Below are the code and all the weights of a small trained network. Each question names an input and a target symbol and asks about switching units off, where a switched-off unit gives its printed mean instead of its output.

import numpy as np


def w(rows, s, z=0):
    codes = np.array(rows[::2]) - 128.0
    scale = np.full(codes.shape[1], s)
    scale[-1] = z or s
    return codes * scale


def f(y):
    return np.maximum(y, 0)


def softmax(a):
    e = np.exp(a - a.max(-1, keepdims=True))
    return e / e.sum(-1, keepdims=True)


def log_softmax(a):
    a = a - a.max(-1, keepdims=True)
    return a - np.log(np.exp(a).sum(-1, keepdims=True))


def net(x, mask):
    ids = ['ΓΞΣαβδεζηθλμπτω'.index(c) for c in x.split()]
    T = len(ids)
    res = E[ids] + P[:T]
    u = 0
    for l in range(3):
        q, k, v = (res @ M[l].T for M in (Q, K, V))
        z = softmax(np.where(np.tri(T) > 0, q @ k.T / 4**0.5, -1e9)) @ v
        res = res + np.where(mask[u], z, O[l][:, -1]) @ O[l][:, :-1]
        u += 1
        y = f(res @ A[l][:, :-1].T + A[l][:, -1])
        res = res + np.where(mask[u : u + 4], y, B[l][:, -1]) @ B[l][:, :-1]
        u += 4
    return log_softmax(res[-1] @ U[:, :-1].T + U[:, -1])


Q, K, V, O, A, B = {}, {}, {}, {}, {}, {}
E = w([
[169,38,70],'Γ',
[106,117,176],'Ξ',
[102,94,72],'Σ',
[111,116,65],'α',
[135,95,85],'β',
[103,144,138],'δ',
[75,130,125],'ε',
[90,105,130],'ζ',
[25,35,237],'η',
[214,156,164],'θ',
[44,124,72],'λ',
[62,199,128],'μ',
[48,107,103],'π',
[20,187,104],'τ',
[232,253,203],'ω',
],0.019)
P = w([
[56,55,137],'0',
[46,83,155],'1',
[39,93,162],'2',
[21,117,202],'3',
[6,120,240],'4',
[25,114,237],'5',
[23,113,253],'6',
[39,102,227],'7',
],0.0025)
Q[0] = w([
[184,80,151],'L0H0',
[161,178,3],'L0H0',
[85,68,48],'L0H0',
[111,66,35],'L0H0',
],0.013)
K[0] = w([
[126,173,5],'L0H0',
[105,58,94],'L0H0',
[56,127,99],'L0H0',
[74,77,96],'L0H0',
],0.012)
V[0] = w([
[116,142,254],'L0H0',
[117,51,151],'L0H0',
[215,125,181],'L0H0',
[44,48,151],'L0H0',
],0.0056)
O[0] = w([
[193,39,71,253],'L0H0',
[104,193,208,129],'L0H0',
[3,223,112,121],'L0H0',
[227,78,89,172],'L0H0',
],0.0051,0.0029)
A[0] = w([
[155,161,181,251],'L0N0',
[147,152,36,140],'L0N1',
[143,191,227,61],'L0N2',
[37,2,158,208],'L0N3',
],0.0073,0.0026)
B[0] = w([
[254,118,96,170],'L0N0',
[176,96,58,145],'L0N1',
[167,166,42,159],'L0N2',
[75,59,65,254],'L0N3',
],0.0048,0.0074)
Q[1] = w([
[115,82,28],'L1H0',
[146,111,175],'L1H0',
[70,229,137],'L1H0',
[253,184,95],'L1H0',
],0.012)
K[1] = w([
[173,254,111],'L1H0',
[78,129,242],'L1H0',
[197,215,173],'L1H0',
[137,186,122],'L1H0',
],0.0073)
V[1] = w([
[49,84,2],'L1H0',
[101,130,169],'L1H0',
[123,81,174],'L1H0',
[89,222,82],'L1H0',
],0.0079)
O[1] = w([
[118,155,117,253],'L1H0',
[121,128,126,120],'L1H0',
[253,233,18,141],'L1H0',
[119,185,113,105],'L1H0',
],0.0054,0.0047)
A[1] = w([
[133,85,193,13],'L1N0',
[147,166,160,5],'L1N1',
[224,171,163,191],'L1N2',
[179,87,6,93],'L1N3',
],0.012,0.002)
B[1] = w([
[123,111,240,144],'L1N0',
[130,111,146,148],'L1N1',
[8,109,131,194],'L1N2',
[94,132,120,253],'L1N3',
],0.015,0.0057)
Q[2] = w([
[78,114,4],'L2H0',
[146,144,124],'L2H0',
[97,114,80],'L2H0',
[71,105,62],'L2H0',
],0.015)
K[2] = w([
[1,80,124],'L2H0',
[246,66,192],'L2H0',
[167,107,222],'L2H0',
[49,114,115],'L2H0',
],0.0074)
V[2] = w([
[123,129,69],'L2H0',
[74,84,179],'L2H0',
[131,42,195],'L2H0',
[110,251,171],'L2H0',
],0.012)
O[2] = w([
[34,82,18,136],'L2H0',
[76,141,236,247],'L2H0',
[94,122,160,159],'L2H0',
[105,254,208,112],'L2H0',
],0.008,0.013)
A[2] = w([
[100,64,122,123],'L2N0',
[254,127,76,247],'L2N1',
[145,185,75,226],'L2N2',
[173,60,89,150],'L2N3',
],0.0092,0.014)
B[2] = w([
[148,148,101,254],'L2N0',
[233,157,160,154],'L2N1',
[127,252,110,188],'L2N2',
[170,80,117,202],'L2N3',
],0.022,0.0082)
U = w([
[196,87,121,32],'Γ',
[238,84,251,228],'Ξ',
[144,123,68,118],'Σ',
[179,166,92,80],'α',
[209,152,131,129],'β',
[247,178,188,154],'δ',
[159,133,109,178],'ε',
[160,98,122,190],'ζ',
[92,2,151,142],'η',
[96,91,149,247],'θ',
[29,103,24,2],'λ',
[176,197,134,147],'μ',
[50,65,59,78],'π',
[69,169,61,128],'τ',
[186,179,243,24],'ω',
],0.0097,0.007)

Each question gives the input, a string of symbols that net reads in full, and the target symbol t.
The units are the heads (4 rows each of Q, K, V and O) and the neurons (one row each of A and B). Each row of codes is followed by its name. A weight is (code - 128) times the scale printed after its matrix; where a second scale follows, it is the last column's (O, A, B and U).
mask holds one flag per unit, layer by layer, with each layer's heads first. A switched-off unit (its flag False) gives its mean, the last column of its rows in O or B, instead of its output. The means were averaged over made-up inputs and are rounded, as every weight is.
A unit's drop is (log p(t) with every unit on - log p(t) with that unit switched off) / (log p(t) with every unit on - log p(t) with every unit switched off).
The circuit of an input: a set's keep is (log p(t) with only the set's units on - log p(t) with every unit switched off) / (log p(t) with every unit on - log p(t) with every unit switched off). Starting from the 12 units with the biggest drops (on a tie, the unit counted first), units are removed one at a time, each time the one whose removal leaves the highest keep (on an exact tie, the one counted first), for as long as the keep stays at least 0.8.
units of the circuit, in order: the units of the circuit, biggest drop first
unit that matters most: the unit with the biggest drop
k most important neurons: the k neurons with the biggest drops, biggest first
top k neurons in layer l: the k neurons of layer l with the biggest drops, biggest first
drop when u is switched off: that unit's drop, to one decimal
input τ π λ Γ Ξ μ η Ξ, target η: units of the circuit, in order => [L2H0; L2N2; L0N3]
input π η α, target η: units of the circuit, in order => [L2H0; L0N3]
input ζ ω θ Γ Γ θ, target ω: 4 most important neurons => [L0N3; L1N2; L0N0; L1N0]
input τ ζ θ τ Ξ β, target τ: units of the circuit, in order => [L2H0; L2N2]
input Σ μ τ Γ Γ, target Γ: unit that matters most => L1N3
input Ξ θ ω λ, target ω: units of the circuit, in order => [L1N2; L2H0]
input θ τ Σ, target τ: 3 most important neurons => [L2N2; L1N3; L2N3]
input τ α θ, target τ: units of the circuit, in order => [L1N2; L2N3]
input θ τ λ Γ ω α Ξ, target ω: units of the circuit, in order => [L1N2; L0H0; L2H0]
input δ τ Ξ η λ, target η: units of the circuit, in order => [L2H0; L0N3]
input λ λ θ Γ π η Ξ ε, target η: top 2 neurons in layer 2 => [L2N2; L2N1]
input Σ τ τ θ, target τ: top 2 neurons in layer 1 => [L1N2; L1N0]
input λ Ξ λ τ π Γ Ξ ω, target ω: 3 most important neurons => [L1N2; L0N3; L0N0]
input Ξ Ξ α, target α: most important neuron => [L1N2]
input Σ ω η π Ξ Γ ζ, target η: 2 most important neurons => [L2N2; L0N3]
input ω ε ε Σ π τ Ξ μ, target ω: top 2 neurons in layer 1 => [L1N2; L1N1]
input λ ε Σ, target Σ: 3 most important neurons => [L1N3; L1N2; L2N3]
input β τ λ Ξ ζ δ, target δ: 3 most important neurons => [L1N2; L2N1; L1N3]
input α λ λ τ Ξ η Ξ ε, target η: 3 most important neurons => [L0N3; L2N2; L1N0]
input λ τ τ Ξ Ξ, target Ξ: unit that matters most => L0H0
input Γ Σ α ε λ Σ λ μ, target μ: 3 most important neurons => [L1N2; L2N2; L2N1]
input ζ τ τ η Ξ, target η: 3 most important neurons => [L0N3; L2N2; L1N3]
input ε η τ Ξ τ Ξ β λ, target η: top 2 neurons in layer 2 => [L2N2; L2N3]
input Ξ ε μ Ξ Ξ θ, target θ: 3 most important neurons => [L1N2; L0N3; L2N2]
input β Ξ Σ δ Ξ θ, target θ: drop when L1N2 is switched off => 5.3
input δ Ξ δ Ξ, target Ξ: drop when L1H0 is switched off => 0.1
input π λ λ π Ξ τ Γ, target Γ: drop when L2N1 is switched off => 0.4
